Two labels a row:
[-1.17 -1.21 -0.38  0.63  2.80 -1.18  0.42 -0.54  0.13 -3.31 -1.25 -1.62
  0.33  3.22  3.43 -0.84 -0.31  1.27  1.02  0.33 -0.04 -0.32 -0.02 -0.43
  0.33  0.90 -0.80  0.00 -0.10 -0.10 -0.36  2.07 -2.71 -0.24 -3.58 -0.42
 -1.05  4.71 -0.04  0.33  0.31  0.53  1.24  0.81 -2.03  0.35 -0.33  0.17
 -0.80  1.12 -2.33] : q719 + S
[-0.70  0.72 -0.64 -0.46  3.32 -0.14  0.30 -1.82  0.05 -1.48 -1.22 -0.82
  1.19  0.06  2.24  0.21 -0.70  0.30  0.53 -0.13  0.06 -0.04 -0.71 -0.15
  0.24  0.58  1.07 -0.51  1.63  0.74  0.19 -0.19 -1.01 -1.05 -0.40 -0.19
  0.32  1.42  0.58 -0.06  0.08  0.57  0.72  0.08  0.26  0.08  0.57  2.86
 -2.04  0.49 -1.10] : Q556 + Q
[-0.56  0.18  0.35  0.01  0.55 -0.35  0.17 -0.22  0.13  0.43 -0.10  0.48
 -0.36  1.55 -0.26  0.05  0.52  0.97 -0.29  0.26  0.47  0.01  0.02 -0.50
  0.31  0.24 -0.32 -0.64  1.13 -0.36  0.18  1.98 -0.37  0.03 -1.56 -0.27
 -0.36 -1.57  0.33 -1.28  0.07  0.16 -0.53 -0.26 -0.31  0.16 -0.20 -0.18
  0.73 -0.19  0.01] : q719 + N
[-1.06 -1.46  0.11  0.67  1.75 -0.18  0.30 -0.73  0.10 -0.83 -0.66 -0.26
  0.14 -0.06  2.52 -0.38 -0.12  0.26 -0.14  0.66 -0.79 -0.21  0.02 -0.75
 -1.17  1.29 -1.34 -0.57  0.34  0.62 -0.57  2.19 -0.91 -0.44 -3.10 -0.43
 -0.20  1.60 -0.21  0.38 -0.35 -0.65  0.96  1.16 -0.84 -0.12  0.09 -0.67
 -0.75  1.03 -0.42] : q106 + V
[-1.74 -1.40 -0.36  2.07  3.60  0.68  0.32 -2.62 -1.07 -2.51 -2.02 -2.62
  1.46  0.67  3.28  0.50 -0.47  1.04  1.26 -0.95 -0.11 -0.32 -0.92 -0.11
 -0.15  0.56  1.50 -0.14  0.42  0.33 -1.29 -0.43 -1.11 -0.54 -2.21  0.17
  0.20  3.97  0.43  0.08  0.04  0.26  1.41  1.26  1.19  0.50  0.21 -0.27
 -2.06  0.48 -1.91] : Q556 + V
[-1.31 -1.36 -0.34  0.95  0.65 -1.24  0.47 -0.61 -0.59 -2.46 -1.18 -1.33
  0.28  2.35  2.35 -0.34 -0.40  0.10  0.50  0.65 -0.67 -0.26 -0.72 -0.32
 -0.47 -0.07 -0.08  0.58  0.08  0.68  0.40 -0.79 -2.10 -0.21 -2.41 -0.58
 -0.76  4.28  0.26  0.93 -0.19  0.04  0.24  0.71 -0.93  0.62  0.20 -0.47
 -1.39  0.84 -1.73] : q719 + S
[-0.55 -0.43  0.43  0.49 -1.29 -0.36 -1.18  1.65 -0.66 -0.99 -0.66  1.20
  1.32  1.86  1.19  0.06  0.77 -3.20  1.43  1.65 -0.59  0.10 -0.04  0.32
 -0.47  0.04  1.06  1.69  1.05  0.16 -0.33 -3.92  0.14  0.53  0.29  0.21
  0.14 -1.75 -0.33  0.88 -0.34 -0.13 -1.27  0.52 -0.23  0.33  0.44  1.78
 -1.02  1.02  0.17] : Q556 + S
[-0.50 -2.33  0.27  0.62 -0.85 -1.09  0.29 -0.55  0.04 -0.54 -1.21  0.08
  2.00 -0.21  1.24 -0.02  0.33 -0.52  0.38  0.04 -0.48 -0.53 -1.12  0.50
 -0.81 -0.01  0.04  0.99 -0.81 -0.26 -1.47 -2.76 -0.61  0.10  0.87  0.75
 -0.70 -2.54 -0.25  0.34 -0.50 -0.43  0.90  1.09  1.73  1.35  0.32  0.67
 -1.12  0.74 -0.61] : Q556 + V
[-0.84  0.06 -0.03  0.49  3.12 -0.21  0.65 -1.38 -0.34 -1.09  0.35 -0.48
  0.83  1.72  2.35 -0.37  0.04  0.85  0.50 -0.01  0.14 -0.08 -0.23 -0.83
 -0.66  0.54  0.36 -1.00  1.03  0.81 -0.52  0.43 -0.30 -0.39 -4.44 -0.55
 -0.65  1.75  0.32  0.34  0.84  0.75  0.20  1.58  0.47 -0.29  0.81  0.07
 -2.37  0.06  0.32] : q106 + N
[-1.72 -1.68 -0.40  0.87  4.04 -0.45  0.88 -2.23  0.05 -2.64 -1.20 -1.50
  1.28  1.43  3.67 -0.38  0.04  1.49  0.23 -0.09 -0.09 -0.37 -0.15 -0.51
 -0.21  0.65  0.66 -0.34  1.27  0.27 -0.24  2.62 -2.08 -0.22 -2.70 -0.03
 -1.51  0.98 -0.03  0.18  0.08  0.13  0.71  1.21  0.87  0.53  0.31 -0.41
 -1.78  0.28 -2.08] : q719 + N
[-3.19  0.21  0.26  0.72  7.10  1.37  0.59 -3.02 -1.65 -3.45 -3.34 -1.48
  0.66  5.54  6.76 -0.26  0.14 -0.82  0.37 -0.66  1.26  0.19 -0.38 -1.56
  1.35  1.00  3.42 -2.24  3.94  1.31  1.98  1.32 -1.65 -0.40 -8.17 -1.25
 -0.75  5.30  0.10  0.33  0.48  1.10  0.81  0.75 -0.41  0.13 -0.38 -0.50
 -0.71  0.01 -1.15] : q719 + N
[-2.33 -0.86 -0.04  0.26  4.13 -0.07  0.64 -2.56 -0.53 -2.45 -1.75 -1.72
  0.50  1.36  4.54 -0.07 -0.04  0.79  0.28 -0.12  0.05  0.28  0.24 -1.06
  0.47  0.69  1.85 -1.07  1.76  1.19 -0.10  1.43 -2.49 -0.62 -4.44 -0.94
 -1.12  3.38  0.37 -0.10  0.17  0.40  1.62  0.73 -0.15 -0.16 -0.08 -1.69
 -1.26  0.57 -2.11] : q719 + N
[-0.96  1.04 -0.42  0.79  4.70 -0.36  0.37 -2.32 -0.73 -2.56 -2.03 -1.21
  0.72  2.64  3.57  0.32  0.57 -0.27  1.22 -0.50  0.01 -0.09 -0.54  0.29
  0.93  0.29  2.17 -1.12  1.85  0.90  0.71 -0.42  0.02 -0.14 -2.42 -0.64
  0.23  1.84 -0.42 -0.28  0.62  0.99  0.23  1.13  0.58  0.57  0.08  0.19
 -1.46  0.09 -0.47] : Q556 + Q
[-2.30 -0.99  0.29  0.22  3.46  1.17  0.25 -0.99 -1.20 -2.35 -1.76  0.86
  0.11  4.12  4.98 -0.09  0.80 -2.21  1.03 -0.17  1.79  0.56  0.44 -0.67
  0.66  0.29 -0.01 -1.48  1.27  1.01  0.87 -0.37 -2.23  0.50 -5.56 -0.56
 -1.08  3.31 -0.11  1.49  0.26  0.50  0.72  1.09 -0.17  0.24 -0.08  0.21
 -0.28 -0.16 -0.80] : q719 + V
[-2.91 -0.31  0.09  0.64  5.96  0.91  0.36 -1.95 -0.93 -2.83 -1.98 -1.29
 -0.13  3.70  5.20  0.01  0.46 -1.43  0.89 -0.08  0.89  0.21 -0.51 -1.17
  0.62  0.76  1.26 -1.52  2.52  1.11  2.15  2.46 -0.63 -0.69 -6.02 -1.05
 -0.66  4.52  0.00  0.48  0.90  0.61  0.40  0.64 -0.58 -0.09  0.17 -0.63
 -1.12  0.08 -0.07] : q106 + Q
[-1.70 -1.11  0.04  0.56  2.53  0.47  1.23 -0.93 -0.72 -1.73 -1.43 -0.96
  0.09  2.84  2.95 -0.28  0.13 -0.95  1.82  0.70  0.23  0.47 -0.10 -0.70
  0.46  0.49  0.49 -1.30  0.63  0.14  0.00  1.39 -0.54 -0.25 -4.14 -0.97
 -1.29  2.52 -0.34  0.15  0.53  0.43 -0.03  0.49 -0.75 -0.31 -0.03 -0.30
 -0.50 -0.22 -1.46] : q106 + S
[-0.23  0.53  0.64 -0.18  0.77  0.12  0.25 -1.47 -0.14 -0.73 -0.50 -1.03
  1.30 -0.26  1.35 -0.58 -0.28  0.55  0.62  0.42 -0.33 -0.51 -0.69  0.47
  0.09  0.10  0.99 -0.24  0.27 -0.64  0.13 -1.13 -0.15 -0.46 -1.77  0.54
  0.20 -1.18  0.38 -0.84 -0.50 -0.71  0.28  0.66  0.95  0.39  0.12  0.12
 -1.09  0.44 -0.36] : Q556 + N
[-1.09  0.07  0.15  0.70  2.97 -0.82  0.51 -1.54  0.01 -2.23 -1.64 -1.27
  1.36  1.34  3.18  0.41 -0.10  0.18  1.31  0.02 -0.41 -0.67  0.17 -0.01
  0.06  0.21  1.44 -0.38  1.64  0.39  0.12 -1.34 -1.26 -0.63 -1.42  0.77
 -0.58 -1.07  0.42 -0.12 -0.30  0.11  0.12  1.27  1.33  0.80 -0.07  0.35
 -3.11  1.01 -1.16] : Q556 + N
[-1.91 -1.39 -0.27  0.90  1.17 -1.01  0.27  0.22  0.24 -2.64 -0.74 -1.03
 -0.08  1.90  2.50  0.18 -0.18  0.09  0.82  0.83  0.46 -0.07 -0.41 -0.57
 -0.81  0.47 -1.95  0.52 -0.24  0.03 -0.31 -0.20 -1.33 -1.24 -1.50 -0.32
 -0.37  3.45 -0.17  0.22 -0.27 -0.30  0.40  0.37 -0.35  1.03  0.28 -0.56
 -1.15  0.78 -1.69] : q719 + S
